Here is a tiny trained network, its code and every weight. The questions are about switching its units off for an input and a class, where a switched-off unit gives its printed mean instead of its output.

import numpy as np


def w(rows, s, z=0):
    codes = np.array(rows[::2]) - 128.0
    scale = np.full(codes.shape[1], s)
    scale[-1] = z or s
    return codes * scale


def f(y):
    return np.maximum(y, 0)


def log_softmax(a):
    a = a - a.max(-1, keepdims=True)
    return a - np.log(np.exp(a).sum(-1, keepdims=True))


def net(x, mask):
    res = np.array(x, float).reshape(1, 3) / 4 @ E
    y = f(res @ A[0][:, :-1].T + A[0][:, -1])
    res = res + np.where(mask, y, B[0][:, -1]) @ B[0][:, :-1]
    return log_softmax(res[-1] @ U[:, :-1].T + U[:, -1])


A, B = {}, {}
E = w([
[127,248,190,144,188,127,17,136,46,203],'x0',
[131,72,24,122,161,110,40,150,63,26],'x1',
[140,251,36,132,254,129,195,214,201,124],'x2',
],0.0095)
A[0] = w([
[106,156,192,108,129,93,211,122,140,175,88],'n0',
[158,144,94,141,172,143,110,114,172,128,129],'n1',
[131,129,173,94,100,107,113,100,134,113,67],'n2',
[130,141,107,131,143,133,143,130,138,118,255],'n3',
[133,81,124,133,92,124,176,127,147,117,101],'n4',
[114,196,155,147,173,147,38,110,82,163,86],'n5',
[127,166,76,123,157,120,126,125,136,106,90],'n6',
[145,179,122,120,148,136,152,141,160,103,58],'n7',
[136,148,165,142,109,148,149,130,140,128,82],'n8',
[133,179,68,127,179,134,148,136,145,155,67],'n9',
[146,125,111,130,136,132,154,131,136,121,94],'n10',
[113,93,100,120,125,136,175,115,148,107,72],'n11',
[146,190,159,111,148,132,52,134,107,145,70],'n12',
[115,199,78,125,174,113,180,131,146,120,113],'n13',
[136,156,175,149,110,128,151,127,152,147,110],'n14',
[120,80,143,118,111,118,100,124,123,162,87],'n15',
[133,113,77,124,118,113,81,127,124,132,88],'n16',
[122,152,138,125,136,122,102,128,110,139,231],'n17',
[139,195,165,113,142,97,67,125,126,145,116],'n18',
[158,78,187,141,96,155,85,145,112,113,77],'n19',
[120,153,162,135,130,138,171,105,139,134,135],'n20',
[135,38,67,121,111,126,249,118,183,88,112],'n21',
[143,158,223,121,107,157,210,122,160,186,116],'n22',
[116,56,204,139,74,136,75,113,95,138,104],'n23',
[114,182,94,134,158,141,182,146,138,122,137],'n24',
[122,118,97,118,144,120,110,137,91,86,97],'n25',
[133,94,16,128,177,141,17,121,90,58,113],'n26',
[128,104,142,130,116,124,114,125,126,133,223],'n27',
],0.016,0.013)
B[0] = w([
[114,107,79,160,114,91,117,148,173,138,202],'n0',
[129,116,135,110,125,123,135,95,106,131,167],'n1',
[133,149,96,145,151,77,107,95,74,117,156],'n2',
[176,160,212,4,79,190,116,91,222,112,203],'n3',
[120,162,141,131,164,156,132,156,112,125,183],'n4',
[109,159,135,177,183,167,149,221,85,123,226],'n5',
[119,103,107,138,143,100,120,94,80,136,163],'n6',
[124,110,89,154,159,95,114,94,63,135,160],'n7',
[123,111,96,154,122,109,114,146,120,135,151],'n8',
[125,102,111,139,128,95,152,82,54,132,184],'n9',
[113,121,120,135,136,138,133,128,93,132,141],'n10',
[120,173,119,165,159,124,158,156,109,141,165],'n11',
[122,159,118,160,142,169,160,190,95,123,194],'n12',
[128,112,135,128,131,107,130,62,65,140,203],'n13',
[129,109,117,138,99,93,133,162,154,126,176],'n14',
[116,120,117,137,140,104,142,89,92,126,166],'n15',
[130,112,95,146,127,108,110,162,125,158,155],'n16',
[154,165,187,44,114,182,134,129,201,94,204],'n17',
[125,151,131,150,166,187,107,180,97,132,197],'n18',
[128,95,113,135,139,110,146,96,65,150,185],'n19',
[130,128,120,140,93,114,102,131,160,109,176],'n20',
[123,173,147,157,171,204,127,231,86,121,253],'n21',
[122,83,93,145,79,84,112,161,209,140,243],'n22',
[130,115,120,117,144,105,138,30,50,128,244],'n23',
[128,122,132,113,129,105,126,65,88,115,195],'n24',
[123,121,99,148,94,86,124,149,148,113,165],'n25',
[116,87,85,171,67,64,112,162,223,150,245],'n26',
[156,152,184,35,92,151,126,95,168,114,198],'n27',
],0.026,0.021)
U = w([
[105,203,115,188,147,213,159,230,65,116,106],'0',
[106,70,26,182,47,57,79,187,186,157,139],'1',
[129,105,92,122,125,97,158,38,2,137,85],'2',
[198,164,208,7,89,193,117,119,175,86,254],'3',
[104,118,123,152,201,122,139,135,186,99,84],'4',
[127,61,142,196,186,153,83,102,167,185,72],'5',
],0.0093,0.006)

Each question gives the input, the list of numbers given to net, and the class t.
The units are the neurons (one row each of A and B). Each row of codes is followed by its name. A weight is (code - 128) times the scale printed after its matrix; where a second scale follows, it is the last column's (A, B and U).
mask holds one flag per neuron, in row order. A switched-off neuron (its flag False) gives its mean, the last column of its row in B, instead of its output. The means were averaged over made-up inputs and are rounded, as every weight is.
A unit's drop is (log p(t) with every unit on - log p(t) with that unit switched off) / (log p(t) with every unit on - log p(t) with every unit switched off).
The circuit of an input: a set's keep is (log p(t) with only the set's units on - log p(t) with every unit switched off) / (log p(t) with every unit on - log p(t) with every unit switched off). Starting from the 12 units with the biggest drops (on a tie, the unit counted first), units are removed one at a time, each time the one whose removal leaves the highest keep (on an exact tie, the one counted first), for as long as the keep stays at least 0.8.
circuit, biggest first: the units of the circuit, biggest drop first
top k neurons: the k neurons with the biggest drops, biggest first
drop when u is switched off: that unit's drop, to one decimal
input [4,7,7], class 1: circuit, biggest first : (n26)
input [-2,3,-3], class 3: top 2 neurons : (n22; n0)
input [0,-4,-5], class 2: top 2 neurons : (n26; n23)
input [-7,-7,-3], class 0: top 4 neurons : (n21; n26; n4; n11)
input [6,5,-7], class 2: top 4 neurons : (n23; n21; n19; n15)
input [5,-6,7], class 2: top 2 neurons : (n13; n26)
input [3,4,-5], class 2: top 2 neurons : (n23; n22)
input [-8,8,-3], class 0: top 3 neurons : (n21; n22; n4)
input [7,-8,6], class 1: top 2 neurons : (n22; n0)
input [5,-6,6], class 1: top 4 neurons : (n22; n23; n0; n21)
input [-2,0,3], class 3: top 2 neurons : (n23; n3)
input [6,-1,8], class 2: top 2 neurons : (n13; n9)
input [-8,8,0], class 0: top 2 neurons : (n21; n22)
input [-7,-2,1], class 0: circuit, biggest first : (n21)
input [3,1,0], class 3: drop when n21 is switched off : 0.7
input [-6,4,-2], class 0: drop when n4 is switched off : 0.0
input [3,0,1], class 3: drop when n21 is switched off : 0.6
